Below is a small trained network, with its code and all its weights. Each question gives an input and a class and asks what happens when units are switched off, that is, made to give their printed mean instead of their output.

import numpy as np


def w(rows, s, z=0):
    codes = np.array(rows[::2]) - 128.0
    scale = np.full(codes.shape[1], s)
    scale[-1] = z or s
    return codes * scale


def f(y):
    return np.maximum(y, 0)


def log_softmax(a):
    a = a - a.max(-1, keepdims=True)
    return a - np.log(np.exp(a).sum(-1, keepdims=True))


def net(x, mask):
    res = np.array(x, float).reshape(1, 6) / 4 @ E
    y = f(res @ A[0][:, :-1].T + A[0][:, -1])
    res = res + np.where(mask, y, B[0][:, -1]) @ B[0][:, :-1]
    return log_softmax(res[-1] @ U[:, :-1].T + U[:, -1])


A, B = {}, {}
E = w([
[124,124,134,126],'x0',
[174,253,211,119],'x1',
[104,112,164,117],'x2',
[112,117,154,120],'x3',
[240,60,183,78],'x4',
[104,159,83,2],'x5',
],0.0077)
A[0] = w([
[89,79,102,150,113],'neuron 1',
[191,196,159,144,125],'neuron 2',
[196,111,133,112,6],'neuron 3',
[137,127,123,61,97],'neuron 4',
[222,87,137,102,87],'neuron 5',
[127,65,96,123,117],'neuron 6',
[129,57,90,118,120],'neuron 7',
[105,144,133,58,96],'neuron 8',
[121,169,115,138,79],'neuron 9',
[128,193,166,137,178],'neuron 10',
[146,107,142,208,107],'neuron 11',
[194,138,145,119,136],'neuron 12',
[88,164,99,169,65],'neuron 13',
[113,95,95,126,176],'neuron 14',
[170,95,159,186,106],'neuron 15',
[139,193,157,112,159],'neuron 16',
[118,198,145,132,185],'neuron 17',
[145,127,141,179,125],'neuron 18',
[122,115,143,208,102],'neuron 19',
[137,135,103,109,63],'neuron 20',
[93,75,84,140,138],'neuron 21',
[8,213,72,177,35],'neuron 22',
[97,91,129,127,167],'neuron 23',
[209,84,144,78,20],'neuron 24',
[126,158,171,135,148],'neuron 25',
[235,70,149,87,52],'neuron 26',
[138,110,169,223,114],'neuron 27',
[101,46,98,143,106],'neuron 28',
[174,185,179,140,174],'neuron 29',
[140,139,115,132,69],'neuron 30',
[106,110,79,138,194],'neuron 31',
[137,146,83,28,79],'neuron 32',
[103,131,99,46,96],'neuron 33',
[138,192,179,122,145],'neuron 34',
],0.014,0.0023)
B[0] = w([
[202,91,154,153,188],'neuron 1',
[199,90,94,145,222],'neuron 2',
[97,106,142,147,183],'neuron 3',
[104,180,98,66,182],'neuron 4',
[64,121,177,166,228],'neuron 5',
[191,89,136,175,190],'neuron 6',
[232,91,145,155,199],'neuron 7',
[121,191,91,75,183],'neuron 8',
[131,127,148,168,155],'neuron 9',
[213,72,146,140,205],'neuron 10',
[120,163,57,32,201],'neuron 11',
[117,123,163,161,197],'neuron 12',
[61,121,147,163,181],'neuron 13',
[185,110,140,113,178],'neuron 14',
[63,196,48,6,203],'neuron 15',
[214,88,150,99,204],'neuron 16',
[197,73,157,176,197],'neuron 17',
[122,129,79,65,176],'neuron 18',
[109,191,26,60,195],'neuron 19',
[136,133,83,127,143],'neuron 20',
[204,130,149,134,199],'neuron 21',
[13,131,216,203,254],'neuron 22',
[187,110,147,153,166],'neuron 23',
[28,121,169,177,221],'neuron 24',
[161,123,130,126,178],'neuron 25',
[2,113,176,227,250],'neuron 26',
[78,227,12,33,219],'neuron 27',
[235,106,156,144,207],'neuron 28',
[186,100,135,144,226],'neuron 29',
[131,115,142,113,131],'neuron 30',
[159,87,165,141,185],'neuron 31',
[86,183,47,41,215],'neuron 32',
[155,182,38,47,197],'neuron 33',
[201,102,124,160,212],'neuron 34',
],0.0069,0.0094)
U = w([
[245,88,136,121,72],'0',
[107,193,50,19,48],'1',
[46,116,178,161,251],'2',
],0.011,0.0019)

Each question gives the input, the list of numbers given to net, and the class t.
The units are the neurons (one row each of A and B). Each row of codes is followed by its name. A weight is (code - 128) times the scale printed after its matrix; where a second scale follows, it is the last column's (A, B and U).
mask holds one flag per neuron, in row order. A switched-off neuron (its flag False) gives its mean, the last column of its row in B, instead of its output. The means were averaged over made-up inputs and are rounded, as every weight is.
A unit's drop is (log p(t) with every unit on - log p(t) with that unit switched off) / (log p(t) with every unit on - log p(t) with every unit switched off).
The circuit of an input: a set's keep is (log p(t) with only the set's units on - log p(t) with every unit switched off) / (log p(t) with every unit on - log p(t) with every unit switched off). Starting from the 12 units with the biggest drops (on a tie, the unit counted first), units are removed one at a time, each time the one whose removal leaves the highest keep (on an exact tie, the one counted first), for as long as the keep stays at least 0.8.
units of the circuit, in order: the units of the circuit, biggest drop first
most important unit: the unit with the biggest drop
top k neurons: the k neurons with the biggest drops, biggest first
drop of u: that unit's drop, to one decimal
input [8,0,-4,-2,-7,6], class 2: most important unit -> neuron 22
input [0,-5,5,3,-2,-5], class 0: top 3 neurons -> neuron 28; neuron 1; neuron 32
input [-1,-4,-7,7,7,-6], class 2: top 3 neurons -> neuron 26; neuron 5; neuron 24
input [-2,-7,-5,-3,8,-5], class 2: top 2 neurons -> neuron 26; neuron 24
input [-8,7,6,-2,-8,-8], class 1: top 3 neurons -> neuron 27; neuron 19; neuron 11
input [4,7,4,-7,-1,-8], class 1: top 4 neurons -> neuron 27; neuron 15; neuron 19; neuron 11
input [8,-1,-6,-4,-8,7], class 2: top 2 neurons -> neuron 22; neuron 27
input [4,5,3,2,-6,-7], class 1: top 2 neurons -> neuron 27; neuron 19
input [-3,-6,1,5,-5,-1], class 0: top 2 neurons -> neuron 26; neuron 28
input [1,-6,-5,5,-5,-3], class 0: drop of neuron 26 -> 0.2
input [8,-6,-6,3,-6,3], class 0: drop of neuron 22 -> -0.1
input [2,4,-8,-7,6,-4], class 2: drop of neuron 26 -> 0.4
input [3,1,-2,4,-6,3], class 2: drop of neuron 22 -> 0.3
input [-7,-4,-5,-2,-7,5], class 2: units of the circuit, in order -> neuron 22
